Here is a tiny trained network, its code and every weight. The questions are about switching its units off for an input and a class, where a switched-off unit gives its printed mean instead of its output.

import numpy as np


def w(rows, s, z=0):
    codes = np.array(rows[::2]) - 128.0
    scale = np.full(codes.shape[1], s)
    scale[-1] = z or s
    return codes * scale


def f(y):
    return y / 2 * (1 + np.tanh(0.7978845608 * (y + 0.044715 * y**3)))


def log_softmax(a):
    a = a - a.max(-1, keepdims=True)
    return a - np.log(np.exp(a).sum(-1, keepdims=True))


def net(x, mask):
    res = np.array(x, float).reshape(1, 6) / 4 @ E
    y = f(res @ A[0][:, :-1].T + A[0][:, -1])
    res = res + np.where(mask, y, B[0][:, -1]) @ B[0][:, :-1]
    return log_softmax(res[-1] @ U[:, :-1].T + U[:, -1])


A, B = {}, {}
E = w([
[134,129,127,138,123,117,141,133,121,131],'x0',
[117,130,127,111,125,124,123,127,120,141],'x1',
[123,127,142,127,113,129,150,124,129,143],'x2',
[106,118,182,134,121,208,142,150,2,56],'x3',
[89,235,219,227,170,122,76,112,98,189],'x4',
[59,75,129,172,205,140,152,228,133,213],'x5',
],0.0098)
A[0] = w([
[144,104,146,131,124,75,122,137,96,137,159],'n0',
[74,88,164,152,206,126,137,216,105,153,32],'n1',
[151,220,178,123,99,136,119,68,49,103,124],'n2',
[176,37,86,91,104,153,147,137,116,68,130],'n3',
[145,110,76,106,149,114,120,150,147,158,110],'n4',
[135,111,156,146,124,133,135,113,139,121,139],'n5',
[107,58,142,142,125,110,122,180,189,101,107],'n6',
[150,214,189,142,89,167,91,82,39,95,110],'n7',
[131,71,108,69,79,153,155,121,101,50,226],'n8',
[92,225,146,176,167,88,109,155,128,168,133],'n9',
[105,142,150,140,185,131,137,157,35,160,44],'n10',
[128,162,136,146,112,150,119,75,89,99,117],'n11',
[132,215,187,179,202,98,77,130,144,207,2],'n12',
[139,98,134,141,107,141,108,97,150,117,74],'n13',
[222,180,115,91,23,99,103,16,148,95,218],'n14',
[126,119,119,104,166,136,108,112,138,121,117],'n15',
[143,160,110,117,139,121,163,108,147,109,107],'n16',
[91,100,147,175,195,182,132,242,89,178,209],'n17',
[108,51,165,129,143,247,163,189,1,75,101],'n18',
[120,188,181,152,133,178,123,68,72,86,128],'n19',
[113,109,159,127,132,118,139,103,141,118,115],'n20',
[142,53,72,102,143,143,170,180,195,153,141],'n21',
[171,31,65,53,52,163,168,141,98,47,4],'n22',
[162,193,94,132,169,83,124,64,203,161,89],'n23',
[145,49,63,132,140,123,149,134,137,162,121],'n24',
[164,44,113,104,133,86,128,192,172,154,131],'n25',
[110,69,78,136,122,129,140,153,162,158,127],'n26',
[128,129,125,130,107,104,109,156,109,132,145],'n27',
[151,94,144,140,134,135,150,129,155,146,139],'n28',
[105,91,86,113,157,96,161,163,164,114,111],'n29',
[208,131,136,89,50,81,91,78,165,102,41],'n30',
],0.0073,0.0085)
B[0] = w([
[116,131,138,136,134,164,135,132,122,133,141],'n0',
[85,156,103,175,118,148,80,76,92,156,174],'n1',
[136,149,164,93,189,170,158,176,125,129,197],'n2',
[102,117,94,118,88,89,101,57,124,161,192],'n3',
[154,131,149,105,136,115,149,146,128,119,144],'n4',
[136,141,143,110,137,135,106,126,116,147,133],'n5',
[152,125,152,119,127,143,130,141,167,122,145],'n6',
[159,182,141,90,170,194,172,181,132,105,207],'n7',
[152,85,137,64,132,89,144,130,177,110,224],'n8',
[97,136,87,166,89,134,116,74,128,121,196],'n9',
[111,152,124,157,140,150,117,141,126,142,157],'n10',
[153,129,143,111,145,134,130,164,116,134,158],'n11',
[121,80,90,76,56,62,117,65,150,101,177],'n12',
[121,121,117,94,130,107,142,123,117,122,121],'n13',
[73,140,113,179,93,117,89,50,99,176,253],'n14',
[129,105,141,143,119,132,144,130,137,139,126],'n15',
[130,100,126,112,125,134,120,108,129,128,130],'n16',
[154,63,112,70,104,71,140,87,159,96,252],'n17',
[78,104,84,167,64,89,95,36,109,143,231],'n18',
[144,178,147,106,170,181,123,178,140,135,195],'n19',
[133,121,113,124,149,129,125,120,127,121,124],'n20',
[188,130,182,122,139,145,156,173,145,89,189],'n21',
[24,183,99,255,161,175,59,90,63,191,189],'n22',
[93,124,98,166,112,131,91,56,107,141,169],'n23',
[168,135,148,107,152,120,166,157,146,120,162],'n24',
[168,133,154,118,147,143,159,166,153,111,173],'n25',
[162,134,169,115,140,135,163,151,131,101,159],'n26',
[161,147,126,134,118,141,131,116,118,133,135],'n27',
[141,138,124,120,137,146,126,128,125,117,137],'n28',
[144,128,143,99,136,123,140,162,153,112,153],'n29',
[144,86,104,84,97,86,146,109,171,90,166],'n30',
],0.0082,0.013)
U = w([
[140,83,112,96,88,82,119,94,166,122,2],'0',
[93,146,118,171,112,149,100,98,108,141,237],'1',
[183,144,158,102,171,179,150,255,151,120,159],'2',
],0.013,0.0035)

Each question gives the input, the list of numbers given to net, and the class t.
The units are the neurons (one row each of A and B). Each row of codes is followed by its name. A weight is (code - 128) times the scale printed after its matrix; where a second scale follows, it is the last column's (A, B and U).
mask holds one flag per neuron, in row order. A switched-off neuron (its flag False) gives its mean, the last column of its row in B, instead of its output. The means were averaged over made-up inputs and are rounded, as every weight is.
A unit's drop is (log p(t) with every unit on - log p(t) with that unit switched off) / (log p(t) with every unit on - log p(t) with every unit switched off).
The circuit of an input: a set's keep is (log p(t) with only the set's units on - log p(t) with every unit switched off) / (log p(t) with every unit on - log p(t) with every unit switched off). Starting from the 12 units with the biggest drops (on a tie, the unit counted first), units are removed one at a time, each time the one whose removal leaves the highest keep (on an exact tie, the one counted first), for as long as the keep stays at least 0.8.
circuit, biggest first: the units of the circuit, biggest drop first
most important unit: the unit with the biggest drop
top k neurons: the k neurons with the biggest drops, biggest first
drop when u is switched off: that unit's drop, to one decimal
input [1,-7,-7,5,-1,4], class 0: top 2 neurons -> [n17; n22]
input [6,-5,-1,-8,1,-7], class 1: most important unit -> n14
input [-4,0,-7,-4,6,2], class 0: top 2 neurons -> [n12; n22]
input [-2,-4,-8,0,-8,3], class 2: top 2 neurons -> [n21; n14]
input [6,-6,1,1,-5,-4], class 1: top 3 neurons -> [n22; n17; n14]
input [7,4,8,6,0,6], class 0: top 3 neurons -> [n17; n22; n14]
input [-7,6,3,0,7,1], class 0: top 4 neurons -> [n12; n22; n14; n17]
input [-7,-8,-5,5,-2,-5], class 1: top 2 neurons -> [n22; n17]
input [-2,-6,-2,7,2,-8], class 2: top 2 neurons -> [n7; n2]
input [-5,7,5,-6,1,-5], class 1: top 3 neurons -> [n17; n14; n8]
input [2,-5,8,0,6,8], class 0: top 4 neurons -> [n17; n12; n22; n14]
input [-7,-8,-5,-7,8,7], class 0: top 2 neurons -> [n12; n17]
input [2,4,-5,-6,3,-1], class 1: top 2 neurons -> [n17; n8]
input [2,1,3,-7,8,5], class 0: circuit, biggest first -> [n12]
input [-3,-8,-1,-4,1,-8], class 1: top 4 neurons -> [n14; n17; n12; n23]
input [8,1,6,6,-5,-6], class 1: drop when n22 is switched off -> 1.2
input [2,5,5,0,2,7], class 0: drop when n22 is switched off -> 0.3
input [-5,8,7,5,6,0], class 2: drop when n7 is switched off -> 0.3
